Below is a small trained network, with its code and all its weights. Each question gives an input and a target symbol and asks what happens when units are switched off, that is, made to give their printed mean instead of their output.

import numpy as np


def w(rows, s, z=0):
    codes = np.array(rows[::2]) - 128.0
    scale = np.full(codes.shape[1], s)
    scale[-1] = z or s
    return codes * scale


def f(y):
    return y / 2 * (1 + np.tanh(0.7978845608 * (y + 0.044715 * y**3)))


def softmax(a):
    e = np.exp(a - a.max(-1, keepdims=True))
    return e / e.sum(-1, keepdims=True)


def log_softmax(a):
    a = a - a.max(-1, keepdims=True)
    return a - np.log(np.exp(a).sum(-1, keepdims=True))


def net(x, mask):
    ids = ['ΔΘΞΠΣαγζηψ'.index(c) for c in x.split()]
    T = len(ids)
    res = E[ids] + P[:T]
    r = res
    for j in range(3):
        rows = slice(3 * j, 3 * j + 3)
        q, k, v = (r @ M[0][rows].T for M in (Q, K, V))
        z = softmax(np.where(np.tri(T) > 0, q @ k.T / 3**0.5, -1e9)) @ v
        o = O[0][rows]
        res = res + np.where(mask[j], z, o[:, -1]) @ o[:, :-1]
    y = f(res @ A[0][:, :-1].T + A[0][:, -1])
    res = res + np.where(mask[3:7], y, B[0][:, -1]) @ B[0][:, :-1]
    return log_softmax(res[-1] @ U[:, :-1].T + U[:, -1])


Q, K, V, O, A, B = {}, {}, {}, {}, {}, {}
E = w([
[136,151,6,146,171],'Δ',
[84,113,124,194,72],'Θ',
[204,178,91,108,156],'Ξ',
[201,76,76,205,138],'Π',
[77,72,64,103,136],'Σ',
[212,132,145,136,188],'α',
[61,57,137,161,142],'γ',
[93,111,181,97,74],'ζ',
[111,96,36,151,52],'η',
[49,173,141,163,179],'ψ',
],0.021)
P = w([
[94,179,164,128,160],'0',
[125,154,165,119,133],'1',
[80,176,88,128,166],'2',
[87,150,93,141,148],'3',
[98,92,130,154,110],'4',
[93,239,97,11,164],'5',
[27,191,41,111,171],'6',
[1,207,45,102,174],'7',
[139,116,123,123,175],'8',
],0.0049)
Q[0] = w([
[72,43,111,173,214],'H1',
[47,174,254,88,211],'H1',
[212,13,182,212,229],'H1',
[135,196,136,74,192],'H2',
[193,223,217,197,221],'H2',
[174,62,93,142,169],'H2',
[164,219,97,167,138],'H3',
[209,131,106,78,132],'H3',
[71,101,87,190,157],'H3',
],0.01)
K[0] = w([
[113,40,170,113,253],'H1',
[124,191,244,153,178],'H1',
[224,91,180,242,217],'H1',
[132,201,195,138,105],'H2',
[90,189,187,158,188],'H2',
[97,130,125,65,97],'H2',
[168,70,138,99,181],'H3',
[150,72,137,128,112],'H3',
[62,161,163,113,133],'H3',
],0.012)
V[0] = w([
[116,254,110,180,26],'H1',
[163,118,200,145,45],'H1',
[72,183,66,24,89],'H1',
[62,82,113,39,141],'H2',
[186,87,47,64,89],'H2',
[97,226,94,127,53],'H2',
[90,191,74,161,124],'H3',
[121,179,169,133,234],'H3',
[127,201,122,44,122],'H3',
],0.0094)
O[0] = w([
[182,94,183,220,146,137],'H1',
[105,32,169,147,186,21],'H1',
[254,83,158,74,56,126],'H1',
[149,153,126,56,72,135],'H2',
[178,76,45,141,143,189],'H2',
[208,60,164,155,70,177],'H2',
[154,203,113,133,64,254],'H3',
[158,207,215,76,185,75],'H3',
[187,129,184,91,83,11],'H3',
],0.0073,0.0052)
A[0] = w([
[63,93,233,161,2,26],'N1',
[97,178,245,247,170,81],'N2',
[129,14,95,29,111,7],'N3',
[176,210,166,166,218,120],'N4',
],0.0059,0.0017)
B[0] = w([
[69,125,224,76,120,215],'N1',
[237,187,116,78,54,252],'N2',
[149,207,184,108,192,191],'N3',
[143,12,138,31,255,186],'N4',
],0.0072,0.0046)
U = w([
[128,178,109,111,138,3],'Δ',
[71,174,166,155,66,131],'Θ',
[128,82,149,87,157,108],'Ξ',
[80,166,114,169,167,181],'Π',
[64,103,93,12,98,147],'Σ',
[88,102,144,76,178,151],'α',
[1,136,127,68,132,102],'γ',
[58,40,160,47,126,190],'ζ',
[136,23,117,84,112,168],'η',
[114,202,167,107,138,147],'ψ',
],0.0075,0.0049)

Each question gives the input, a string of symbols that net reads in full, and the target symbol t.
The units are the heads (3 rows each of Q, K, V and O) and the neurons (one row each of A and B). Each row of codes is followed by its name. A weight is (code - 128) times the scale printed after its matrix; where a second scale follows, it is the last column's (O, A, B and U).
mask holds one flag per unit, heads first, then neurons. A switched-off unit (its flag False) gives its mean, the last column of its rows in O or B, instead of its output. The means were averaged over made-up inputs and are rounded, as every weight is.
A unit's drop is (log p(t) with every unit on - log p(t) with that unit switched off) / (log p(t) with every unit on - log p(t) with every unit switched off).
The circuit of an input: a set's keep is (log p(t) with only the set's units on - log p(t) with every unit switched off) / (log p(t) with every unit on - log p(t) with every unit switched off). Starting from all 7 units, units are removed one at a time, each time the one whose removal leaves the highest keep (on an exact tie, the one counted first), for as long as the keep stays at least 0.8.
circuit, biggest first: the units of the circuit, biggest drop first
which heads matter: for each layer, one digit per head in row order, 1 if its drop is at least 0.15 and else 0, layers parted by /
drop when u is switched off: that unit's drop, to one decimal
input Σ Θ γ, target γ: circuit, biggest first : H1, N2
input Δ Θ η Θ, target η: circuit, biggest first : H2, H1
input Θ Θ Θ Π Ξ Θ η Ξ, target η: which heads matter : 100
input Θ α Θ Θ α, target α: which heads matter : 101
input Θ Π η Θ, target η: circuit, biggest first : H1, H2
input Θ Θ α Π ζ Π Π Θ γ, target γ: circuit, biggest first : H1
input Π Π Π γ γ, target Π: which heads matter : 010
input Δ Θ ψ, target ψ: which heads matter : 011
input γ α η ψ, target ψ: circuit, biggest first : H3, N2
input Σ α Θ, target Σ: circuit, biggest first : H1, H2
input Θ Θ ζ, target ζ: circuit, biggest first : H1, N1
input Θ Θ Σ α Θ α, target α: circuit, biggest first : N4, H3, H2
input Θ Π Π Θ, target Π: drop when N3 is switched off : 0.0
input Π Σ Δ, target Σ: circuit, biggest first : H1
input Θ γ Θ Σ Δ Θ Π ψ Π, target Π: drop when N2 is switched off : 0.1
input Θ Θ Ξ Π Σ Π, target Π: drop when N4 is switched off : 0.1
